Here is a tiny trained network, its code and every weight. The questions are about switching its units off for an input and a class, where a switched-off unit gives its printed mean instead of its output.

import numpy as np


def w(rows, s, z=0):
    codes = np.array(rows[::2]) - 128.0
    scale = np.full(codes.shape[1], s)
    scale[-1] = z or s
    return codes * scale


def f(y):
    return np.maximum(y, 0)


def log_softmax(a):
    a = a - a.max(-1, keepdims=True)
    return a - np.log(np.exp(a).sum(-1, keepdims=True))


def net(x, mask):
    res = np.array(x, float).reshape(1, 7) / 4 @ E
    y = f(res @ A[0][:, :-1].T + A[0][:, -1])
    res = res + np.where(mask, y, B[0][:, -1]) @ B[0][:, :-1]
    return log_softmax(res[-1] @ U[:, :-1].T + U[:, -1])


A, B = {}, {}
E = w([
[128,129,130,131,128,127],'x0',
[128,129,127,129,130,127],'x1',
[154,153,254,164,138,64],'x2',
[144,119,173,3,207,181],'x3',
[149,62,120,58,140,37],'x4',
[90,161,169,42,25,125],'x5',
[247,135,84,144,57,175],'x6',
],0.0092)
A[0] = w([
[100,188,163,191,148,241,170],'N1',
[190,153,138,118,94,116,127],'N2',
[106,166,95,78,130,150,213],'N3',
[162,156,130,174,187,114,214],'N4',
[149,105,143,104,131,181,57],'N5',
[58,93,132,137,173,103,6],'N6',
[90,141,87,86,84,137,114],'N7',
[146,104,83,97,146,40,151],'N8',
[66,99,140,126,160,105,82],'N9',
[145,146,208,128,90,117,191],'N10',
[142,124,106,89,174,140,167],'N11',
[178,136,179,103,154,185,83],'N12',
[175,136,229,201,156,109,62],'N13',
[117,95,130,162,98,89,100],'N14',
[117,79,103,71,181,148,181],'N15',
[89,143,38,140,93,94,104],'N16',
[119,85,85,143,149,152,235],'N17',
[189,130,114,152,163,130,102],'N18',
[251,112,129,148,92,148,78],'N19',
[93,128,64,142,137,148,166],'N20',
[126,81,78,141,152,168,52],'N21',
[133,129,143,84,175,170,155],'N22',
[163,85,109,185,237,116,143],'N23',
[130,130,71,192,94,88,227],'N24',
[111,43,140,131,124,118,103],'N25',
[78,81,144,115,154,98,81],'N26',
[39,155,140,146,138,133,118],'N27',
[205,69,112,99,104,95,148],'N28',
],0.013,0.002)
B[0] = w([
[243,255,86,68,77,52,252],'N1',
[87,117,97,131,149,172,190],'N2',
[128,152,195,147,107,86,200],'N3',
[117,157,148,53,81,129,200],'N4',
[126,115,149,209,185,159,172],'N5',
[78,128,50,165,157,202,205],'N6',
[74,62,161,33,42,145,213],'N7',
[183,224,112,114,18,52,220],'N8',
[153,112,8,171,148,195,202],'N9',
[93,109,122,33,59,145,212],'N10',
[142,93,166,179,129,55,193],'N11',
[146,139,162,193,184,112,201],'N12',
[82,3,166,133,114,118,230],'N13',
[177,82,164,146,183,91,185],'N14',
[167,120,138,134,209,88,230],'N15',
[146,89,226,185,150,109,238],'N16',
[102,115,203,88,52,93,199],'N17',
[75,149,111,45,138,151,180],'N18',
[83,91,66,181,180,215,237],'N19',
[126,49,150,139,82,81,207],'N20',
[31,70,164,119,81,149,191],'N21',
[148,80,171,165,208,79,209],'N22',
[25,177,125,29,74,100,246],'N23',
[141,164,182,167,185,108,255],'N24',
[173,252,93,157,124,151,171],'N25',
[157,112,26,165,144,198,202],'N26',
[158,142,39,158,184,178,209],'N27',
[194,180,51,89,165,188,216],'N28',
],0.0059,0.0098)
U = w([
[205,202,70,103,113,74,251],'0',
[118,109,25,173,158,248,58],'1',
[58,125,137,48,95,117,85],'2',
[87,36,162,108,109,114,137],'3',
[192,97,175,222,187,60,61],'4',
],0.011,0.003)

Each question gives the input, the list of numbers given to net, and the class t.
The units are the neurons (one row each of A and B). Each row of codes is followed by its name. A weight is (code - 128) times the scale printed after its matrix; where a second scale follows, it is the last column's (A, B and U).
mask holds one flag per neuron, in row order. A switched-off neuron (its flag False) gives its mean, the last column of its row in B, instead of its output. The means were averaged over made-up inputs and are rounded, as every weight is.
A unit's drop is (log p(t) with every unit on - log p(t) with that unit switched off) / (log p(t) with every unit on - log p(t) with every unit switched off).
The circuit of an input: a set's keep is (log p(t) with only the set's units on - log p(t) with every unit switched off) / (log p(t) with every unit on - log p(t) with every unit switched off). Starting from the 12 units with the biggest drops (on a tie, the unit counted first), units are removed one at a time, each time the one whose removal leaves the highest keep (on an exact tie, the one counted first), for as long as the keep stays at least 0.8.
units of the circuit, in order: the units of the circuit, biggest drop first
top k neurons: the k neurons with the biggest drops, biggest first
drop of u: that unit's drop, to one decimal
input [-1,-1,-6,-6,4,-5,0], class 3: top 2 neurons	N21, N1
input [-5,-1,7,7,-2,-1,6], class 3: units of the circuit, in order	N13
input [-4,-2,1,-7,1,6,3], class 4: units of the circuit, in order	N23, N16
input [6,7,-7,-1,-6,4,0], class 3: units of the circuit, in order	N7, N20
input [6,-3,1,-6,5,-6,5], class 2: top 3 neurons	N23, N1, N18
input [4,-5,-3,0,-6,1,-6], class 0: top 3 neurons	N1, N19, N13
input [-1,0,-8,7,4,6,0], class 3: units of the circuit, in order	N1, N22, N11
input [2,3,5,4,-1,-5,-2], class 2: top 3 neurons	N23, N4, N16
input [8,2,-1,-1,6,-3,8], class 1: top 2 neurons	N19, N1
input [-4,-5,-7,8,-2,-2,-3], class 4: top 2 neurons	N15, N22
input [-8,7,8,8,-4,-2,5], class 3: top 2 neurons	N13, N10
input [7,-3,-5,8,-6,-8,7], class 2: units of the circuit, in order	N23, N17
input [5,1,-6,-8,-6,7,0], class 4: units of the circuit, in order	N16, N24
input [4,8,-6,-8,0,8,-8], class 1: top 2 neurons	N27, N9
input [7,1,-1,-3,6,-8,2], class 2: units of the circuit, in order	N23
input [-4,-8,-7,-8,8,5,-3], class 0: top 3 neurons	N8, N25, N13
input [4,5,-7,-2,-7,3,5], class 0: top 4 neurons	N1, N13, N23, N10
input [1,0,5,-1,6,5,0], class 0: units of the circuit, in order	N8, N28
input [-5,-3,-3,-7,3,5,-2], class 4: units of the circuit, in order	N16, N23
input [-4,8,-7,8,0,-8,-1], class 2: top neuron	N23
input [4,-8,-1,4,-5,0,3], class 0: top 2 neurons	N1, N16
input [-8,7,-8,-1,4,-5,-2], class 3: units of the circuit, in order	N20, N21
input [3,3,1,-6,5,-7,5], class 2: units of the circuit, in order	N23, N18
input [-4,5,5,7,6,3,4], class 4: drop of N5	0.2
